Below is a small trained network, with its code and all its weights. Each question gives an input and a target symbol and asks what happens when units are switched off, that is, made to give their printed mean instead of their output.

import numpy as np


def w(rows, s, z=0):
    codes = np.array(rows[::2]) - 128.0
    scale = np.full(codes.shape[1], s)
    scale[-1] = z or s
    return codes * scale


def norm(h):
    return h / np.sqrt((h * h).mean(-1, keepdims=True) + 1e-5)


def f(y):
    return np.maximum(y, 0)


def softmax(a):
    e = np.exp(a - a.max(-1, keepdims=True))
    return e / e.sum(-1, keepdims=True)


def log_softmax(a):
    a = a - a.max(-1, keepdims=True)
    return a - np.log(np.exp(a).sum(-1, keepdims=True))


def net(x, mask):
    ids = ['Θεζηστψ'.index(c) for c in x.split()]
    T = len(ids)
    res = E[ids] + P[:T]
    u = 0
    for l in range(3):
        q, k, v = (norm(res) @ M[l].T for M in (Q, K, V))
        z = softmax(np.where(np.tri(T) > 0, q @ k.T / 3**0.5, -1e9)) @ v
        res = res + np.where(mask[u], z, O[l][:, -1]) @ O[l][:, :-1]
        u += 1
        y = f(norm(res) @ A[l][:, :-1].T + A[l][:, -1])
        res = res + np.where(mask[u : u + 8], y, B[l][:, -1]) @ B[l][:, :-1]
        u += 8
    return log_softmax(norm(res)[-1] @ U[:, :-1].T + U[:, -1])


Q, K, V, O, A, B = {}, {}, {}, {}, {}, {}
E = w([
[114,36,170,157],'Θ',
[171,108,121,188],'ε',
[1,187,130,126],'ζ',
[130,115,199,190],'η',
[65,208,80,175],'σ',
[93,117,108,56],'τ',
[136,129,98,102],'ψ',
],0.017)
P = w([
[70,117,4,185],'0',
[126,100,125,226],'1',
[163,107,131,204],'2',
[168,124,152,181],'3',
[182,140,161,164],'4',
[184,181,171,145],'5',
[204,207,182,132],'6',
[237,254,191,115],'7',
[139,158,210,157],'8',
[181,232,219,125],'9',
],0.0058)
Q[0] = w([
[154,47,68,21],'L0H0',
[26,177,11,138],'L0H0',
[122,187,249,56],'L0H0',
],0.013)
K[0] = w([
[176,32,174,95],'L0H0',
[70,47,61,200],'L0H0',
[131,172,254,143],'L0H0',
],0.015)
V[0] = w([
[131,135,140,2],'L0H0',
[28,212,157,123],'L0H0',
[182,141,153,170],'L0H0',
],0.0053)
O[0] = w([
[107,24,56,129,7],'L0H0',
[30,89,174,254,253],'L0H0',
[124,191,126,89,116],'L0H0',
],0.0056,0.0044)
A[0] = w([
[157,89,143,68,57],'L0N0',
[169,51,101,129,16],'L0N1',
[76,31,152,40,38],'L0N2',
[120,78,32,214,27],'L0N3',
[114,110,134,44,47],'L0N4',
[80,93,141,15,2],'L0N5',
[183,40,255,60,27],'L0N6',
[172,174,126,36,122],'L0N7',
],0.008,0.0013)
B[0] = w([
[78,108,110,144,151],'L0N0',
[132,90,62,135,166],'L0N1',
[185,195,77,77,188],'L0N2',
[161,75,60,166,250],'L0N3',
[135,146,158,180,156],'L0N4',
[203,144,131,178,160],'L0N5',
[11,18,127,113,250],'L0N6',
[187,92,8,129,185],'L0N7',
],0.011,0.0025)
Q[1] = w([
[59,207,84,176],'L1H0',
[170,120,250,147],'L1H0',
[59,124,174,16],'L1H0',
],0.016)
K[1] = w([
[35,153,126,128],'L1H0',
[189,85,243,141],'L1H0',
[116,154,170,2],'L1H0',
],0.016)
V[1] = w([
[40,13,108,93],'L1H0',
[12,121,66,237],'L1H0',
[136,96,254,191],'L1H0',
],0.0059)
O[1] = w([
[65,151,157,72,124],'L1H0',
[141,254,71,54,254],'L1H0',
[204,101,155,76,135],'L1H0',
],0.0063,0.0095)
A[1] = w([
[70,132,141,45,51],'L1N0',
[134,180,95,129,124],'L1N1',
[231,168,168,190,136],'L1N2',
[142,91,238,128,154],'L1N3',
[97,109,163,65,5],'L1N4',
[78,83,148,34,55],'L1N5',
[105,92,218,148,42],'L1N6',
[95,128,253,109,105],'L1N7',
],0.012,0.0019)
B[1] = w([
[89,87,131,67,158],'L1N0',
[228,133,59,150,254],'L1N1',
[137,45,43,150,222],'L1N2',
[9,167,141,147,180],'L1N3',
[116,162,85,45,149],'L1N4',
[98,215,47,67,173],'L1N5',
[108,198,116,157,178],'L1N6',
[57,171,177,54,183],'L1N7',
],0.012,0.006)
Q[2] = w([
[17,166,164,153],'L2H0',
[110,66,255,61],'L2H0',
[135,92,137,166],'L2H0',
],0.02)
K[2] = w([
[191,186,180,115],'L2H0',
[139,57,250,127],'L2H0',
[99,151,121,142],'L2H0',
],0.025)
V[2] = w([
[148,56,53,7],'L2H0',
[93,55,88,204],'L2H0',
[21,125,155,53],'L2H0',
],0.012)
O[2] = w([
[180,103,89,10,84],'L2H0',
[76,162,200,76,167],'L2H0',
[228,224,120,122,2],'L2H0',
],0.011,0.0077)
A[2] = w([
[180,5,162,186,167],'L2N0',
[202,120,137,181,185],'L2N1',
[92,125,246,164,108],'L2N2',
[98,150,56,192,98],'L2N3',
[164,148,147,96,176],'L2N4',
[74,173,99,145,79],'L2N5',
[166,122,61,140,145],'L2N6',
[110,152,182,42,7],'L2N7',
],0.019,0.0021)
B[2] = w([
[226,95,251,192,152],'L2N0',
[124,128,215,101,141],'L2N1',
[1,190,206,101,144],'L2N2',
[173,170,84,89,252],'L2N3',
[82,159,155,129,132],'L2N4',
[158,113,112,186,218],'L2N5',
[81,106,180,164,179],'L2N6',
[223,124,188,150,146],'L2N7',
],0.024,0.018)
U = w([
[177,141,117,1,114],'Θ',
[163,54,184,198,164],'ε',
[145,181,147,97,3],'ζ',
[2,177,162,191,107],'η',
[161,184,33,189,147],'σ',
[96,69,90,102,168],'τ',
[97,111,103,66,119],'ψ',
],0.0099,0.0038)

Each question gives the input, a string of symbols that net reads in full, and the target symbol t.
The units are the heads (3 rows each of Q, K, V and O) and the neurons (one row each of A and B). Each row of codes is followed by its name. A weight is (code - 128) times the scale printed after its matrix; where a second scale follows, it is the last column's (O, A, B and U).
mask holds one flag per unit, layer by layer, with each layer's heads first. A switched-off unit (its flag False) gives its mean, the last column of its rows in O or B, instead of its output. The means were averaged over made-up inputs and are rounded, as every weight is.
A unit's drop is (log p(t) with every unit on - log p(t) with that unit switched off) / (log p(t) with every unit on - log p(t) with every unit switched off).
The circuit of an input: a set's keep is (log p(t) with only the set's units on - log p(t) with every unit switched off) / (log p(t) with every unit on - log p(t) with every unit switched off). Starting from the 12 units with the biggest drops (on a tie, the unit counted first), units are removed one at a time, each time the one whose removal leaves the highest keep (on an exact tie, the one counted first), for as long as the keep stays at least 0.8.
units of the circuit, in order: the units of the circuit, biggest drop first
most important unit: the unit with the biggest drop
k most important neurons: the k neurons with the biggest drops, biggest first
k most important neurons of layer l: the k neurons of layer l with the biggest drops, biggest first
drop of u: that unit's drop, to one decimal
input ε σ τ, target ε: units of the circuit, in order -> (L0N5 L2N6 L1N3)
input σ σ ζ Θ η ε ζ Θ Θ, target σ: units of the circuit, in order -> (L1N2 L2H0 L1N5 L0N6)
input σ σ σ Θ ζ η η, target η: units of the circuit, in order -> (L2N2)
input ε σ σ Θ σ τ Θ τ, target ε: units of the circuit, in order -> (L1H0 L0N5 L2N6 L0H0)
input ε ε σ σ σ ψ σ Θ, target τ: 4 most important neurons -> (L0N6 L0N7 L1N5 L0N2)
input η η η Θ σ τ τ, target η: 2 most important neurons of layer 1 -> (L1N2 L1N3)
input η σ Θ σ σ ε ε ε Θ ψ, target η: 2 most important neurons of layer 0 -> (L0N3 L0N6)
input η Θ σ σ η ε τ ψ τ, target η: 4 most important neurons of layer 2 -> (L2N3 L2N6 L2N5 L2N0)
input σ Θ Θ σ η σ σ ζ, target η: 2 most important neurons -> (L2N2 L0N6)
input Θ τ ε, target ε: 2 most important neurons of layer 2 -> (L2N3 L2N6)
input σ ζ τ η ζ, target ε: 3 most important neurons -> (L2N7 L2N3 L0N2)
input Θ ψ Θ ψ ζ Θ ζ ψ Θ, target τ: 2 most important neurons -> (L1N5 L0N2)
input η σ Θ σ Θ η Θ Θ ψ ψ, target η: 4 most important neurons of layer 0 -> (L0N7 L0N3 L0N6 L0N2)
input τ σ ψ, target τ: most important unit -> L0H0
input ψ ζ ψ Θ τ, target τ: 2 most important neurons -> (L0N7 L2N3)
input η Θ τ σ σ Θ σ τ ζ, target ε: 2 most important neurons -> (L2N7 L1N2)
input σ Θ Θ ζ σ σ σ ζ, target η: 2 most important neurons of layer 1 -> (L1N1 L1N5)
input Θ Θ Θ, target Θ: 2 most important neurons -> (L0N6 L2N7)
input Θ σ Θ, target η: drop of L0N7 -> 0.0
input Θ σ σ σ Θ τ τ, target Θ: drop of L0H0 -> 1.9
input Θ ζ Θ, target σ: drop of L1H0 -> 0.5
